[-117  193  -29  166  130  265 -334 -169 -137  100  106  170  310 -171
  105 -153  -14   87 -177  358   10 -190  150   51  140  349  502  214
 -121 -211   98   93  -15  165  124  500  -73  442  281  -67 -328] => E
[-114  375  115   28   23  217 -427 -141  -38  124   11  231  460 -117
   44 -271   89  207 -157  278  -68 -216   64   59  122  362  540  198
 -100 -216   20  139 -105  107  112  413  -13  384  229  -66 -269] => P
[  49   46  174  107 -110  295 -381  449  331 -588    0  253 -207 -527
  -62  212  105  -92  -23  283  502 -160  213  -33  -59 -191    5 -176
  252 -243 -334  571    5   68  -30  350   67  572  -45  335  -40] => C
[-188 -106 -177  271 -403   87  154  228  126 -313 -156  -59  -85 -386
  318  -86 -198   56   85 -123   54 -193    8 -234 -119  101  -67  -42
 -284  165 -155 -105  -30  -83   12  267 -228 -402   60   92  123] => B
[-323 -158 -246   37 -504 -137  -17 -135  493  -64 -304  415  193 -310
  420 -229   24  172  -41 -242 -336  -52  422  135   -9 -262   48 -186
  123 -154  -53  121  111 -226  124  899  128  700  270  148 -331] => P
[  42  -65   22  113  -85  135 -416  441  301 -482   37   65 -185 -607
  -52  179  159  -78   -7  279  637 -149  199    5   -7 -144 -143 -149
  265 -389 -230  436 -135  -31  -11  345  115  459 -133  406  -48] => J
[  79 -111  -53  119  -73  159 -413  399  283 -435  118   82 -172 -594
  -83  174  216  -88  -35  164  595 -177  269  -76   10  -81  -89 -201
  265 -387 -353  419  -91  -80 -103  313  141  521 -104  470 -104] => P
[-408  -74 -244   10 -495 -103   17 -131  493  -39 -311  332  221 -253
  408 -277   43  108  -43 -249 -353  -47  421  156  -31 -325   88 -140
   78   15   -9  154  149 -233  146  837  131  562  302   34 -287] => C
[-153  399  135   51  -33  196 -343 -159  -53  149   13  235  434  -74
   24 -327   11  168 -168  317  -80 -226   88  109  116  272  537  254
  -91 -146   83  179  -89  117  118  409  -68  346  214 -146 -272] => J
[-236  -83 -108  263 -398   84   78  236  141 -310 -160  -70  -39 -368
  352  -84 -252   74  104 -137   36 -246   46 -203 -112   33   -4  -57
 -249  175 -235 -123   12  -56  -35  289 -195 -402   92   88  138] => C
[ -25  162  -12  252  141  230 -361 -168 -177  107   98  127  373 -136
  155 -156  -31  167 -163  279  -22 -240  146   72  102  371  590  218
 -104 -102   50   95  -10  207  130  538  -53  495  278 -108 -357] => B
[-251 -153 -193  280 -375   26   72  208  153 -265 -146  -64 -118 -392
  356 -136 -197   79   86 -131   45 -236   82 -174  -87   24  -88  -73
 -242  131 -245  -91   65  -82   32  314 -210 -370   38   69   25] => Q
[-238   24  363  270  110 -108 -322  606  234  -27  387 -284  240 -343
  165  238   -2 -157  113  125  395  -71  189  -76  287  328  276 -104
 -112  -99  137  622 -533  -22   74  -11  351 -197  -43 -427  -40] => C
[-177   52  341  187  -63 -148 -348  667  300 -169  415 -350  302 -324
  204  219   36 -159  164   -8  382   61  223 -156  258  399  231  -33
 -116  -90  124  645 -532   -1  158  -88  397 -225  -61 -418 -127] => V
[-348  152  361  274   54  -95 -295  597  279 -110  371 -369  285 -405
  195  171  -74 -142  135  121  380  -15  202   24  280  405  269  -84
  -49 -132  168  598 -605  -26    7  -12  393 -239  -89 -442  -92] => V
[-528   -4 -254  -51 -527 -200   73  -10  469   11 -291  160   96 -282
  400 -102  102   81   89 -278 -301   -3  436  116   33 -226   19 -155
  111  104  -79  251   77 -299  170  707  212  512  225   42 -270] => E
[ 110 -112    9  156  -50  184 -528  409  323 -475   43  110 -134 -609
  -20  158  254  -24  -84  293  607 -148  257  -26   40  -86  -94 -188
  241 -363 -310  445 -136  -27  -69  374  128  465 -136  399  -90] => Z
[-220  321    0   59   -1  196 -409 -220    5  117   75  301  398 -139
   78 -250   -1  210 -167  190  -96 -186   83   32  120  308  598  220
 -144 -208   19  142  -57   91  113  462    0  501  270  -43 -309] => C
[  13   95  181   69 -157  259 -312  406  320 -575  -13  283 -241 -551
 -162  201  210  -86  -31  405  555  -72   67   53  -91 -115  -17 -167
  235 -298 -211  472  -17   93   42  365   73  656  -33  424   -7] => Z
[  54  -26   43  131 -139  267 -462  409  335 -580   29  149 -180 -624
  -50  195  143  -35  -28  309  611 -213  244  -51  -42 -165  -13  -63
  200 -266 -321  537    7   70  -68  360   72  553  -88  344  -92] => C
[-229   83  342  203 -162 -124 -269  635  288 -169  394 -294  362 -352
  155  248  -32 -211  172   73  405   25  229 -158  236  414  187  -42
 -102  -83  163  650 -598  -21  121   -1  419 -235   53 -373 -113] => C
[-291  -44 -205  286 -432    5  214  213   75 -298 -160  -89 -193 -436
  307 -100 -249   -2  124  -84   16 -128   18 -100 -119   61 -112  -88
 -196  166 -166 -191   12 -103   67  341 -191 -251   56  119   55] => J
[ 116   11   98  110 -110  313 -303  471  344 -575   32  279 -252 -585
  -75  230  148 -101  -39  322  539 -136  152   22  -72 -198   14 -151
  206 -282 -299  586   23   34   16  336   32  575  -98  360  -51] => B
[-156 -179 -261  412 -242   39 -196  185  158 -419 -103 -148  -99 -513
  279  -14 -248  175  105  -74  116  -69  -50 -276  -11  241   16  -80
 -304  -78 -195 -176   38   16  -64  369 -187  -47   98  188   79] => P
[-243  378   25   47  -52  153 -409 -141   11   74   30  209  429 -163
   13 -210   46  199 -137  287  -44 -191  131   27  148  323  581  237
 -108 -147  112  234  -72  163  154  502  -26  500  292 -153 -270] => E
[ 145  -81   83  203 -126  317 -279  428  275 -524    8  233 -217 -606
  -51  139  165  -74  -60  353  557 -243  165  -62  -75 -120   30 -137
  161 -328 -296  499   -2    3   33  447   16  637 -140  394    7] => J
[-478   22 -244  -12 -560 -183   71    3  479  -60 -302  245  179 -291
  400  -95   53   14   60 -309 -271  -79  479   84  -23 -285    1 -126
  128  192  -22  349  105 -233  214  759  140  490  204    3 -218] => C
[-257  126  378  304   42 -134 -301  637  255  -68  403 -385  230 -387
  149  111  -45 -143  129  125  399    6  175  -49  333  472  224 -106
  -45 -182  131  589 -675  -88  -75  -47  363 -279  -84 -395  -50] => E
[-303  155  336  276    5 -101 -293  575  288  -97  402 -291  293 -456
  140  149  -26 -164  129  118  375  -56  167  -66  292  473  236 -128
  -93 -162  180  563 -684  -61  -53  -37  367 -274  -51 -361  -10] => C
[-123 -156 -217  421 -256   25  -79  184  132 -412 -111 -176  -19 -493
  264  -48 -256  104  102   -7  106  -93  -61 -239  -34  320   31  -91
 -304  -62 -167 -158   15  -25  -14  386 -172  -43   68  224  111] => P
[-242  -91 -198  388 -352   36 -164  157  181 -426 -142 -175  -31 -447
  256 -117 -262  134   87  -69  108  -45   -9 -237  -48  228   61   21
 -338   30 -138 -121   54   40  -92  365 -229 -141  155  110  124] => Z
[-236 -126 -235  304 -359   34   68  256   70 -290 -143  -49 -138 -389
  349  -33 -290   21   93  -85   49 -221  -56 -153  -88   -9  -83  -62
 -307  139 -160 -182   41  -30   41  292 -177 -330   87  102   99] => J
[-218  387   66  100  -12  194 -427 -175   -6   65   49  274  430 -184
   34 -249   -5  178 -160  275  -58 -232   80   73  156  375  544  211
 -158 -208   77  214  -44  145   78  463  -35  378  280  -86 -268] => Q
[-189 -135 -227  441 -303   40 -127  199  183 -438 -116 -262   37 -513
  300  -52 -309  143  130  -12  149 -120   28 -295  -31  286   66   51
 -306  -15 -134  -67  -15   27 -109  394 -223 -108   99   94   52] => B
[-335  -89 -276  274 -412   -1   73  189  147 -362 -135 -145  -68 -408
  310   -7 -259   41  100  -73   62 -103   66 -245  -68   55  -29  -30
 -255  162 -145  -48    3  -28   53  333 -173 -198   80   75   51] => V
[-176 -187 -259  446 -292  -35 -104  139  154 -406 -125 -163  -11 -464
  322  -73 -263  155   81 -108   75  -73  -20 -241   10  288   52  -39
 -293  -20 -186 -166   66  -13  -63  418 -154  -59   89  169   62] => Q
[-222  412   85   17  -49  200 -367 -129   11   77   27  245  393 -149
    9 -260   38  169 -140  257  -18 -185   63   45   84  330  509  236
 -107 -160   92  167  -84  143  111  399  -75  396  260 -131 -261] => Z
[-456   -6 -200  -18 -570 -103   56  -62  482   11 -332  298  189 -273
  431 -235  127   38   55 -302 -315  -32  476  220  -42 -312    4 -106
  110  140  -38  292  105 -261  162  738  168  449  150   66 -246] => J
[-262   97  352  282   73  -53 -263  590  307  -91  401 -237  258 -422
  120  170   -1 -135  129   87  419   11  144  -57  267  409  298 -132
 -137 -193  203  625 -594  -49   44   18  279 -247  -61 -379    2] => D
[  24 -114  -82   70    1  105 -446  329  253 -438    6   74 -209 -558
  -91  262  256  -76  -98  298  547 -122  249  -98   25 -170 -105 -188
  259 -375 -268  434  -69   37  -10  291  129  525 -131  432  -75] => V
[-231  115  265  182 -117 -169 -307  654  324 -165  415 -299  307 -321
  126  255  -17 -190  166   75  375   62  249 -103  267  343  231  -35
  -94  -45  136  716 -527   17  147  -62  422 -198    5 -429 -177] => E
[-172   17  305  226 -165 -192 -274  629  265 -153  410 -295  278 -347
  193  199  -19 -183  178   26  340   47  315  -97  235  293  188  -43
 -101  -42   84  661 -571    5  169  -23  409 -157  -63 -394 -208] => J
[  48 -134  -18   99  -16  140 -486  390  260 -441   31  103 -207 -583
 -103  222  219 -105  -35  318  565 -140  263  -26    3 -231 -119 -247
  283 -386 -279  400 -112    6   27  327  143  512 -117  398  -61] => J
[-218 -161 -242  435 -250   40 -108  184  136 -475 -102 -139 -117 -507
  271  -17 -271   99  125  -62   89  -74  -36 -296  -21  285   -3  -73
 -296  -67 -219 -181   78   15 -118  404 -205  -29  134  192   95] => Q
[ 106  -36  145  139  -96  282 -448  423  301 -520  -24  217 -198 -590
  -56  169  132  -69  -38  339  567 -240  203   -3  -27 -231  -33 -110
  222 -347 -243  464   39   73  -24  367   39  529 -126  346  -34] => J
[-155 -185 -224  403 -243   41 -200  198  143 -469  -68 -192  -43 -465
  287   -1 -305  131  125  -98  152  -76   -1 -299    1  222    3  -42
 -332    0 -130 -117   20   67  -78  343 -229 -103  120  101   72] => D
[ -12 -162 -127  117  -91   84 -402  410  288 -449   52    1 -183 -606
  -56  141  272 -108  -45  250  600 -140  315  -84  -64 -192  -65 -206
  268 -318 -339  494 -126  -23  -25  345  173  509 -104  392  -89] => V
[-294  148  341  272   80 -105 -379  584  256  -97  411 -283  241 -404
  110  165  -91 -115  159  113  423  -34  164  -71  298  400  274  -89
  -58 -170  194  562 -627   18  -29  -69  325 -257  -70 -418  -35] => E
[ -79  205   -2  226   98  217 -522 -156  -84   64   68  126  339 -204
  188 -200   26  181 -162  333  -12 -258  191   42  155  356  475  181
 -124 -122    4  127  -43  192   41  489  -36  342  277  -61 -361] => C
[ 105  -79   21  138  -75  181 -487  438  295 -515   47  137 -149 -635
 -144  141  253 -108  -54  284  571  -88  254  -56  -10 -134 -108 -220
  270 -367 -301  486  -76   18   23  369   95  569 -162  380  -94] => P
[ 107 -108   -2   93   14   90 -446  456  278 -486   50   15 -128 -561
  -97  211  270  -71  -29  292  632 -162  262  -11    2 -155 -132 -199
  272 -290 -286  508 -117    2   21  347  130  535 -163  358  -72] => P
[-169  403   93   57   37  210 -465 -173  -51   82   30  197  509  -96
   58 -224   14  210 -186  412  -74 -227  101  129  124  346  630  240
 -131 -180   -5  220  -95  142  100  430  107  349  251  -84 -348] => V
[-199   18 -149  256 -359   42    2  216  145 -375 -133  -43 -106 -361
  324  -58 -214   98   87 -153   -4 -161    1 -171  -69   90 -108  -80
 -262  171 -150 -131  -29  -17    3  285 -166 -326   70  107   84] => Z
[-301  138  376  274   35 -100 -326  596  264  -79  399 -259  263 -399
  107  129  -26 -131  141   83  363  -51  188  -99  273  401  266 -138
  -89 -167  130  594 -630  -20   16  -13  325 -178  -58 -384  -67] => P
[  -3  -26   33   73  -62   99 -521  421  323 -490   65   84 -175 -590
 -106  164  226  -89  -18  282  593 -114  231  -19   -1 -151  -98 -225
  273 -367 -274  446 -151   13  -41  304  170  565  -75  407  -98] => Z
[-139  266   74  138   81  249 -373 -134  -90  104   74  124  363 -144
   91 -275   49  122 -156  266  -41 -203  157  113  107  354  574  165
 -102 -158   32   87   30  160  131  485  -69  392  305  -55 -301] => E
[ 105   88  191   91 -185  279 -296  403  345 -571   -1  227 -228 -519
 -148  116  162  -67  -43  347  558 -160  189   39  -83 -193  -38 -153
  288 -255 -291  590  -22   55  -59  301    9  538 -115  411  -19] => P
[-100  204   48  222  125  186 -386 -182 -123   56   89  135  307 -142
  145 -186   -9  172 -163  273   -7 -206  154   79  126  388  493  198
  -89 -179   72   87  -60  217   76  519  -36  471  255  -59 -374] => D
[-230 -105 -202  317 -438   34   29  243  121 -348 -131  -76  -82 -464
  347  -72 -246   25  123  -97   96 -250  132 -230  -72    4 -105  -24
 -252  186 -183  -71    4  -36  -80  335 -234 -383   42   69   46] => D
[-307 -145 -302  250 -335   40   61  216  140 -309 -111  -61 -155 -436
  351   35 -208   45   63  -77   69 -179   39 -167  -78    4  -13  -54
 -278  100 -176 -113   83  -50   66  324 -133 -248   97   82   38] => V
[-233   62  346  289   46 -101 -281  595  249  -76  426 -260  228 -406
  125  147  -25 -167  130   81  396  -56  216  -69  231  376  228 -127
  -66 -212  132  605 -632  -22   16    4  327 -192  -79 -344  -48] => P
[ -77  286   72   51   37  162 -450 -145  -60  142    5  225  384 -118
   59 -249   54  229 -180  293  -13 -243  106   19  142  255  484  288
 -131 -225   64  165  -85  121  117  404  -26  344  184 -131 -302] => J
[-436  -37 -201  -24 -608 -129   77  -30  502    2 -330  245  149 -215
  384 -234  102   25   38 -277 -308  -25  465  162  -48 -293    8  -79
  127  184  -64  372  129 -290  144  693  113  479  185  -27 -237] => B
[ -25 -114  -13   81  -85  122 -498  425  335 -506   11   47 -144 -627
 -105  197  240  -69  -22  254  620 -157  267   -9    9 -191 -186 -208
  267 -342 -298  507  -62   60  -60  334  119  484  -81  366  -84] => Q
[-198   80  286  235 -108 -107 -302  696  308 -207  441 -338  286 -353
  153  254  -58 -205  192  -85  396   66  198 -160  286  402  144    6
 -115  -24  156  622 -502  -25   16  -86  317 -232  -17 -452 -122] => B
[-190  265    2  177  103  204 -383 -228 -126  137  112  172  302 -167
  113 -222   -7  154 -141  279  -50 -175  187  123  146  351  513  172
  -69 -147   36  120   11  175  131  504  -46  466  300  -98 -451] => Q
[  73   -8  128   92 -148  276 -416  462  298 -482   -1  171 -183 -557
 -120  117  215  -68  -33  375  587 -257  221  -26  -72 -234    0 -138
  213 -265 -291  567  -32   56   37  330   65  518  -89  277  -45] => J
[-174  415   35   96   33  161 -503 -110   -4   48   72  237  419 -207
   71 -207   -9  211 -143  332  -14 -236   44   92  153  374  547  200
 -153 -194  100  164  -83  135  159  508   10  475  288 -104 -342] => Z
[-237    6  332  212 -150 -165 -296  656  319 -147  407 -321  304 -340
  225  233  -27 -193  170  -48  346   41  265 -138  272  397  211  -58
 -125  -60   40  650 -557  -57   31  -73  446 -199   13 -389 -129] => C
[  12   81  140   81  -87  215 -302  411  277 -527  -22  213 -188 -523
 -167  179  121  -88  -25  317  529 -147  190  -35  -58 -194    4 -152
  259 -296 -257  515  -53   51  -15  321   72  589  -89  327  -37] => J
[-178  284   -7  192   76  204 -308 -192 -107  100  109  208  295 -177
   83 -230  -37  115 -160  277  -32 -152  102   80  121  360  477  164
  -59 -207   84  113  -37  192  109  483  -89  450  286  -68 -376] => Q
[-153 -144 -247  316 -392   60  122  233   76 -304  -76    7 -115 -440
  315  -54 -262   -4   98 -115  103 -209   26 -146 -114   42 -121  -48
 -237  145 -191 -141   59  -75  -10  307 -201 -336   21  142   42] => P
[-289  137  352  275   95 -115 -357  620  244  -68  383 -292  250 -433
  115  135  -20 -158  147  128  423  -44  151  -21  284  355  197 -110
  -93 -160  241  563 -650    6    3  -61  341 -276  -88 -444  -39] => J
[-219  370  123   -6  -42  172 -304 -157  -23  140  -14  244  445  -59
   25 -236   67  173 -197  326  -67 -211  109  124   94  296  588  266
 -145  -98   64  198  -14  125  218  452  -35  400  276 -174 -288] => Z
[ 113   68  206   80 -107  354 -295  423  321 -571   52  196 -251 -590
 -180  158  185 -101    0  401  568 -160  146   -2  -73  -57  -10 -178
  215 -348 -281  504   23    2  -14  291   -3  565  -92  401   -2] => P
[-210 -178 -234  285 -327   35   88  233   93 -314 -153  -66 -133 -372
  355    7 -254   97   73 -143   72 -185  -11 -229  -82   48 -102  -53
 -312  163 -187 -190   32  -49   47  311 -208 -317   61   54   92] => Z
[-179 -199 -217  290 -397   82  133  272  126 -312 -145  -25  -73 -428
  354   -8 -216   27   71  -87   75 -252  -17 -142 -108   56  -66 -129
 -282  105 -200 -135   29 -107  113  395 -161 -257   64  154  153] => P
[-385  -74 -211   19 -408 -153  -60 -102  470  -63 -335  365  168 -254
  400 -171   51  158  -24 -150 -351   -1  332  145   12 -271  119 -191
   83  -28    0  156  112 -205  181  862  158  688  326   26 -236] => C
[ -26   81  152   47 -149  293 -252  388  323 -559    2  260 -228 -523
 -113  188  140 -111  -30  362  483 -184  160    7 -112 -156   32 -159
  220 -292 -298  499   43   61  -12  310   28  499  -58  415    5] => V
